Below are the code and all the weights of a small trained network. Each question names an input and a target symbol and asks about switching units off, where a switched-off unit gives its printed mean instead of its output.

import numpy as np


def w(rows, s, z=0):
    codes = np.array(rows[::2]) - 128.0
    scale = np.full(codes.shape[1], s)
    scale[-1] = z or s
    return codes * scale


def norm(h):
    return h / np.sqrt((h * h).mean(-1, keepdims=True) + 1e-5)


def softmax(a):
    e = np.exp(a - a.max(-1, keepdims=True))
    return e / e.sum(-1, keepdims=True)


def log_softmax(a):
    a = a - a.max(-1, keepdims=True)
    return a - np.log(np.exp(a).sum(-1, keepdims=True))


def net(x, mask):
    ids = ['δεηξφω'.index(c) for c in x.split()]
    T = len(ids)
    res = E[ids] + P[:T]
    u = 0
    for l in range(2):
        r = norm(res)
        for j in range(3):
            rows = slice(2 * j, 2 * j + 2)
            q, k, v = (r @ M[l][rows].T for M in (Q, K, V))
            z = softmax(np.where(np.tri(T) > 0, q @ k.T / 2**0.5, -1e9)) @ v
            o = O[l][rows]
            res = res + np.where(mask[u + j], z, o[:, -1]) @ o[:, :-1]
        u += 3
    return log_softmax(norm(res)[-1] @ U[:, :-1].T + U[:, -1])


Q, K, V, O = {}, {}, {}, {}
E = w([
[181,59,113,157,123,178],'δ',
[169,94,96,102,113,179],'ε',
[214,69,107,137,120,147],'η',
[184,94,86,255,152,150],'ξ',
[184,188,32,140,140,140],'φ',
[148,84,138,99,47,91],'ω',
],0.012)
P = w([
[87,33,57,100,190,129],'0',
[125,158,129,182,7,228],'1',
[206,126,160,98,92,197],'2',
[104,78,111,97,202,127],'3',
[149,141,80,190,4,153],'4',
[215,122,157,109,116,146],'5',
[90,102,129,105,208,102],'6',
[143,143,76,168,43,85],'7',
[206,134,149,98,142,96],'8',
[90,124,163,108,195,83],'9',
[129,136,69,132,66,21],'10',
[226,98,129,125,179,84],'11',
],0.017)
Q[0] = w([
[96,68,144,137,130,122],'L0H1',
[175,20,104,117,157,137],'L0H1',
[57,107,48,160,65,100],'L0H2',
[247,121,43,195,52,68],'L0H2',
[38,77,91,135,72,160],'L0H3',
[123,122,125,141,99,75],'L0H3',
],0.013)
K[0] = w([
[87,96,109,122,131,133],'L0H1',
[155,131,217,133,195,147],'L0H1',
[213,175,97,123,13,22],'L0H2',
[140,189,204,116,185,1],'L0H2',
[85,126,122,130,65,137],'L0H3',
[111,138,150,142,113,86],'L0H3',
],0.014)
V[0] = w([
[83,89,183,106,168,91],'L0H1',
[191,196,100,104,160,87],'L0H1',
[170,194,160,77,129,36],'L0H2',
[127,255,26,110,196,164],'L0H2',
[74,103,68,245,122,214],'L0H3',
[117,155,152,88,91,185],'L0H3',
],0.0088)
O[0] = w([
[127,208,65,69,190,116,28],'L0H1',
[137,1,198,115,162,112,146],'L0H1',
[192,171,221,185,86,160,7],'L0H2',
[252,217,124,108,120,67,187],'L0H2',
[157,177,106,62,92,55,254],'L0H3',
[182,165,102,157,127,54,76],'L0H3',
],0.0093,0.0048)
Q[1] = w([
[71,207,176,206,89,71],'L1H1',
[164,66,132,68,111,88],'L1H1',
[114,146,166,1,165,23],'L1H2',
[58,179,94,172,111,12],'L1H2',
[217,138,82,194,196,231],'L1H3',
[59,173,78,193,130,125],'L1H3',
],0.013)
K[1] = w([
[182,83,43,179,60,112],'L1H1',
[151,135,230,157,224,113],'L1H1',
[139,153,45,125,128,227],'L1H2',
[172,60,80,204,36,71],'L1H2',
[209,124,39,206,251,231],'L1H3',
[96,241,70,223,113,124],'L1H3',
],0.012)
V[1] = w([
[76,193,117,178,83,117],'L1H1',
[99,92,168,229,178,9],'L1H1',
[92,125,199,61,122,50],'L1H2',
[95,170,138,64,67,203],'L1H2',
[186,173,121,129,68,103],'L1H3',
[75,112,75,178,176,64],'L1H3',
],0.012)
O[1] = w([
[203,26,139,105,66,106,2],'L1H1',
[211,90,11,183,102,248,81],'L1H1',
[72,50,146,174,1,16,66],'L1H2',
[151,75,171,199,198,92,111],'L1H2',
[137,44,128,179,185,193,154],'L1H3',
[96,117,167,8,125,132,138],'L1H3',
],0.0096,0.0071)
U = w([
[94,45,79,21,147,62,131],'δ',
[120,80,108,195,236,57,87],'ε',
[57,181,128,197,141,223,100],'η',
[178,35,1,126,112,218,47],'ξ',
[213,149,170,117,82,129,188],'φ',
[103,19,176,144,65,155,252],'ω',
],0.0081,0.004)

Each question gives the input, a string of symbols that net reads in full, and the target symbol t.
The units are the heads (2 rows each of Q, K, V and O). Each row of codes is followed by its name. A weight is (code - 128) times the scale printed after its matrix; where a second scale follows, it is the last column's (O and U).
mask holds one flag per head, layer by layer. A switched-off head (its flag False) gives its mean, the last column of its rows in O, instead of its output. The means were averaged over made-up inputs and are rounded, as every weight is.
A unit's drop is (log p(t) with every unit on - log p(t) with that unit switched off) / (log p(t) with every unit on - log p(t) with every unit switched off).
The circuit of an input: a set's keep is (log p(t) with only the set's units on - log p(t) with every unit switched off) / (log p(t) with every unit on - log p(t) with every unit switched off). Starting from all 6 units, units are removed one at a time, each time the one whose removal leaves the highest keep (on an exact tie, the one counted first), for as long as the keep stays at least 0.8.
units of the circuit, in order: the units of the circuit, biggest drop first
unit that matters most: the unit with the biggest drop
heads that matter: for each layer, one digit per head in row order, 1 if its drop is at least 0.15 and else 0, layers parted by /
input ω η δ η δ δ ε φ φ, target ε: heads that matter -> 101 / 010
input ω δ ω ξ, target δ: unit that matters most -> L1H3
input ξ η δ η ω ε, target η: heads that matter -> 000 / 101
input ξ φ η, target ξ: heads that matter -> 010 / 001
input ξ φ φ, target ξ: units of the circuit, in order -> L0H2, L0H1, L1H3
input φ δ ω ξ ε, target ω: units of the circuit, in order -> L0H2, L1H2
input φ ε η η ω φ, target η: heads that matter -> 000 / 100
input ε ξ ε ω φ δ δ η ω δ ε η, target δ: units of the circuit, in order -> L1H3, L0H2
input φ ξ η ξ φ ε ε ω δ, target ε: heads that matter -> 100 / 111
input φ ξ ξ ε ξ φ ω ω δ η δ, target η: units of the circuit, in order -> L1H1, L0H2
input φ φ ξ ω η δ, target ω: heads that matter -> 010 / 010
input η ξ δ ω ω φ, target ω: units of the circuit, in order -> L1H2, L0H2
input ε φ ω ξ η η, target ξ: heads that matter -> 010 / 100
input ε φ φ ξ φ δ η φ φ ω φ η, target ω: units of the circuit, in order -> L0H2
input η η ξ, target η: units of the circuit, in order -> L0H2, L1H1, L0H1, L1H3
input ω ξ ξ η φ ω, target η: heads that matter -> 000 / 101
input η ε ω φ η φ φ ε ω δ φ φ, target δ: units of the circuit, in order -> L1H3, L0H2
input ε δ ω η φ ε η φ ε ξ ε δ, target ξ: heads that matter -> 000 / 100
input ξ φ ω δ ε, target ω: heads that matter -> 010 / 100
input φ φ φ η φ φ ξ ε ε, target ξ: units of the circuit, in order -> L1H1
